Here is a tiny trained network, its code and every weight. The questions are about switching its units off for an input and a target symbol, where a switched-off unit gives its printed mean instead of its output.

import numpy as np


def w(rows, s, z=0):
    codes = np.array(rows[::2]) - 128.0
    scale = np.full(codes.shape[1], s)
    scale[-1] = z or s
    return codes * scale


def f(y):
    return y / 2 * (1 + np.tanh(0.7978845608 * (y + 0.044715 * y**3)))


def softmax(a):
    e = np.exp(a - a.max(-1, keepdims=True))
    return e / e.sum(-1, keepdims=True)


def log_softmax(a):
    a = a - a.max(-1, keepdims=True)
    return a - np.log(np.exp(a).sum(-1, keepdims=True))


def net(x, mask):
    ids = ['αβγδεζηλμξστφψω'.index(c) for c in x.split()]
    T = len(ids)
    res = E[ids] + P[:T]
    r = res
    for j in range(3):
        rows = slice(3 * j, 3 * j + 3)
        q, k, v = (r @ M[0][rows].T for M in (Q, K, V))
        z = softmax(np.where(np.tri(T) > 0, q @ k.T / 3**0.5, -1e9)) @ v
        o = O[0][rows]
        res = res + np.where(mask[j], z, o[:, -1]) @ o[:, :-1]
    y = f(res @ A[0][:, :-1].T + A[0][:, -1])
    res = res + np.where(mask[3:27], y, B[0][:, -1]) @ B[0][:, :-1]
    return log_softmax(res[-1] @ U[:, :-1].T + U[:, -1])


Q, K, V, O, A, B = {}, {}, {}, {}, {}, {}
E = w([
[118,226,104,18,106],'α',
[71,242,119,197,75],'β',
[130,180,163,23,51],'γ',
[57,135,164,157,157],'δ',
[72,202,116,127,205],'ε',
[90,234,86,38,153],'ζ',
[151,123,60,249,152],'η',
[121,185,213,114,1],'λ',
[102,149,176,67,76],'μ',
[84,153,126,86,174],'ξ',
[107,163,133,14,144],'σ',
[77,117,183,92,144],'τ',
[118,252,112,60,48],'φ',
[82,142,209,161,59],'ψ',
[61,157,187,234,99],'ω',
],0.0078)
P = w([
[156,89,112,158,209],'0',
[68,187,216,50,33],'1',
[58,197,220,52,38],'2',
[59,209,210,54,38],'3',
[47,198,217,62,48],'4',
[33,218,201,53,56],'5',
[40,234,191,45,46],'6',
[38,239,200,47,56],'7',
[35,245,201,48,57],'8',
[44,253,209,58,49],'9',
[37,253,206,27,45],'10',
],0.0054)
Q[0] = w([
[17,183,191,31,32],'H1',
[244,32,64,168,161],'H1',
[157,78,55,188,165],'H1',
[35,244,123,83,115],'H2',
[59,232,254,120,62],'H2',
[66,234,205,56,38],'H2',
[201,16,54,171,151],'H3',
[31,243,176,107,96],'H3',
[41,210,111,121,117],'H3',
],0.0084)
K[0] = w([
[252,66,53,192,136],'H1',
[87,147,238,37,93],'H1',
[50,158,199,99,132],'H1',
[211,128,50,192,182],'H2',
[202,88,40,200,138],'H2',
[226,62,35,240,121],'H2',
[49,183,255,29,83],'H3',
[234,58,22,200,168],'H3',
[171,44,81,216,188],'H3',
],0.0078)
V[0] = w([
[180,42,137,43,227],'H1',
[121,183,96,239,147],'H1',
[144,245,59,133,100],'H1',
[87,62,188,82,124],'H2',
[177,203,72,17,104],'H2',
[54,89,174,216,127],'H2',
[126,129,207,101,36],'H3',
[161,67,206,108,53],'H3',
[107,89,40,157,255],'H3',
],0.0097)
O[0] = w([
[21,175,176,189,147,4],'H1',
[218,121,51,190,51,189],'H1',
[180,2,93,36,23,196],'H1',
[100,132,185,145,199,103],'H2',
[46,35,221,44,34,108],'H2',
[228,219,37,216,185,179],'H2',
[211,129,208,39,199,154],'H3',
[181,191,221,60,222,88],'H3',
[27,137,44,246,103,78],'H3',
],0.0085,0.0026)
A[0] = w([
[214,94,184,94,85,153],'N1',
[57,197,61,233,160,184],'N2',
[33,152,176,103,165,127],'N3',
[80,89,52,206,52,92],'N4',
[200,187,253,131,119,151],'N5',
[54,82,95,201,145,139],'N6',
[123,77,181,80,160,51],'N7',
[93,204,224,142,208,137],'N8',
[157,101,169,66,137,74],'N9',
[60,207,189,97,160,138],'N10',
[151,110,120,173,49,107],'N11',
[214,160,84,160,55,77],'N12',
[65,165,157,224,162,126],'N13',
[119,142,91,163,152,2],'N14',
[153,155,129,160,63,112],'N15',
[227,180,146,136,226,122],'N16',
[84,152,80,145,153,171],'N17',
[137,194,66,179,135,68],'N18',
[167,218,223,188,109,186],'N19',
[225,156,51,144,91,38],'N20',
[180,65,128,181,197,19],'N21',
[103,81,89,176,51,32],'N22',
[150,100,236,98,181,30],'N23',
[235,162,103,94,165,212],'N24',
],0.0063,0.0048)
B[0] = w([
[177,203,84,127,122,230],'N1',
[210,181,215,158,54,228],'N2',
[92,45,244,160,154,175],'N3',
[46,74,54,60,170,214],'N4',
[71,118,49,87,205,242],'N5',
[118,248,139,77,138,167],'N6',
[205,114,117,123,37,163],'N7',
[150,100,177,114,241,216],'N8',
[219,202,115,105,63,180],'N9',
[131,50,218,177,201,202],'N10',
[201,142,43,61,205,176],'N11',
[173,2,162,115,159,198],'N12',
[162,229,131,156,133,170],'N13',
[166,60,126,89,217,128],'N14',
[192,82,100,82,192,166],'N15',
[38,101,64,200,123,231],'N16',
[103,152,178,152,65,159],'N17',
[165,46,187,134,43,187],'N18',
[166,120,58,145,221,221],'N19',
[133,21,210,114,157,195],'N20',
[168,146,215,96,35,119],'N21',
[81,160,115,63,249,181],'N22',
[216,196,73,52,116,170],'N23',
[11,83,82,191,83,254],'N24',
],0.0057,0.0082)
U = w([
[82,70,177,133,44,101],'α',
[153,38,93,111,129,118],'β',
[197,98,217,60,153,14],'γ',
[205,228,132,186,48,79],'δ',
[99,187,17,150,47,194],'ε',
[24,111,81,78,131,3],'ζ',
[157,136,107,152,117,158],'η',
[202,233,77,47,195,24],'λ',
[125,112,167,109,179,149],'μ',
[68,234,130,158,64,120],'ξ',
[67,44,210,183,108,62],'σ',
[177,179,205,186,140,147],'τ',
[192,133,133,97,3,223],'φ',
[85,113,45,200,234,156],'ψ',
[175,70,133,224,57,229],'ω',
],0.0047,0.0036)

Each question gives the input, a string of symbols that net reads in full, and the target symbol t.
The units are the heads (3 rows each of Q, K, V and O) and the neurons (one row each of A and B). Each row of codes is followed by its name. A weight is (code - 128) times the scale printed after its matrix; where a second scale follows, it is the last column's (O, A, B and U).
mask holds one flag per unit, heads first, then neurons. A switched-off unit (its flag False) gives its mean, the last column of its rows in O or B, instead of its output. The means were averaged over made-up inputs and are rounded, as every weight is.
A unit's drop is (log p(t) with every unit on - log p(t) with that unit switched off) / (log p(t) with every unit on - log p(t) with every unit switched off).
The circuit of an input: a set's keep is (log p(t) with only the set's units on - log p(t) with every unit switched off) / (log p(t) with every unit on - log p(t) with every unit switched off). Starting from the 12 units with the biggest drops (on a tie, the unit counted first), units are removed one at a time, each time the one whose removal leaves the highest keep (on an exact tie, the one counted first), for as long as the keep stays at least 0.8.
circuit, biggest first: the units of the circuit, biggest drop first
unit that matters most: the unit with the biggest drop
top k neurons: the k neurons with the biggest drops, biggest first
which heads matter: for each layer, one digit per head in row order, 1 if its drop is at least 0.15 and else 0, layers parted by /
input λ τ λ λ δ τ τ ψ, target λ: circuit, biggest first => [H3 N23 N5]
input τ ε λ β γ β ψ, target τ: unit that matters most => H1
input σ β λ τ β τ, target σ: circuit, biggest first => [H1 H2 N3]
input ζ φ α λ λ β ξ, target ζ: circuit, biggest first => [H3 H2 N4 N22]
input ζ λ γ φ λ λ ψ β λ φ, target ζ: circuit, biggest first => [H3 H2 N4 N22]
input α γ ω λ, target α: which heads matter => 111
input σ σ γ ω, target σ: circuit, biggest first => [H2 H1 N3]
input λ λ λ α β ψ ζ, target λ: which heads matter => 001
input ψ φ ψ τ φ σ τ ω, target ψ: which heads matter => 011
input ε ξ τ, target ε: which heads matter => 001
input ζ α φ ψ ω β μ σ, target ζ: which heads matter => 011
input δ ε δ β β μ ψ, target δ: which heads matter => 111
input σ ξ α, target σ: top 2 neurons => [N3 N10]
input ε β μ φ α λ δ ψ φ β, target ε: circuit, biggest first => [H3]
input φ γ α, target φ: which heads matter => 110
input γ β σ ψ, target γ: which heads matter => 111
input ζ β β ψ ψ λ λ, target ζ: top 2 neurons => [N4 N22]
input δ τ ζ, target δ: top 2 neurons => [N2 N13]
input φ τ ε, target φ: which heads matter => 110
input γ φ ψ δ δ λ ζ η σ, target φ: which heads matter => 100
input λ ψ ψ ξ τ ψ, target λ: which heads matter => 001
input δ φ τ, target δ: top 2 neurons => [N2 N13]
input λ λ ψ τ ω, target λ: unit that matters most => H3
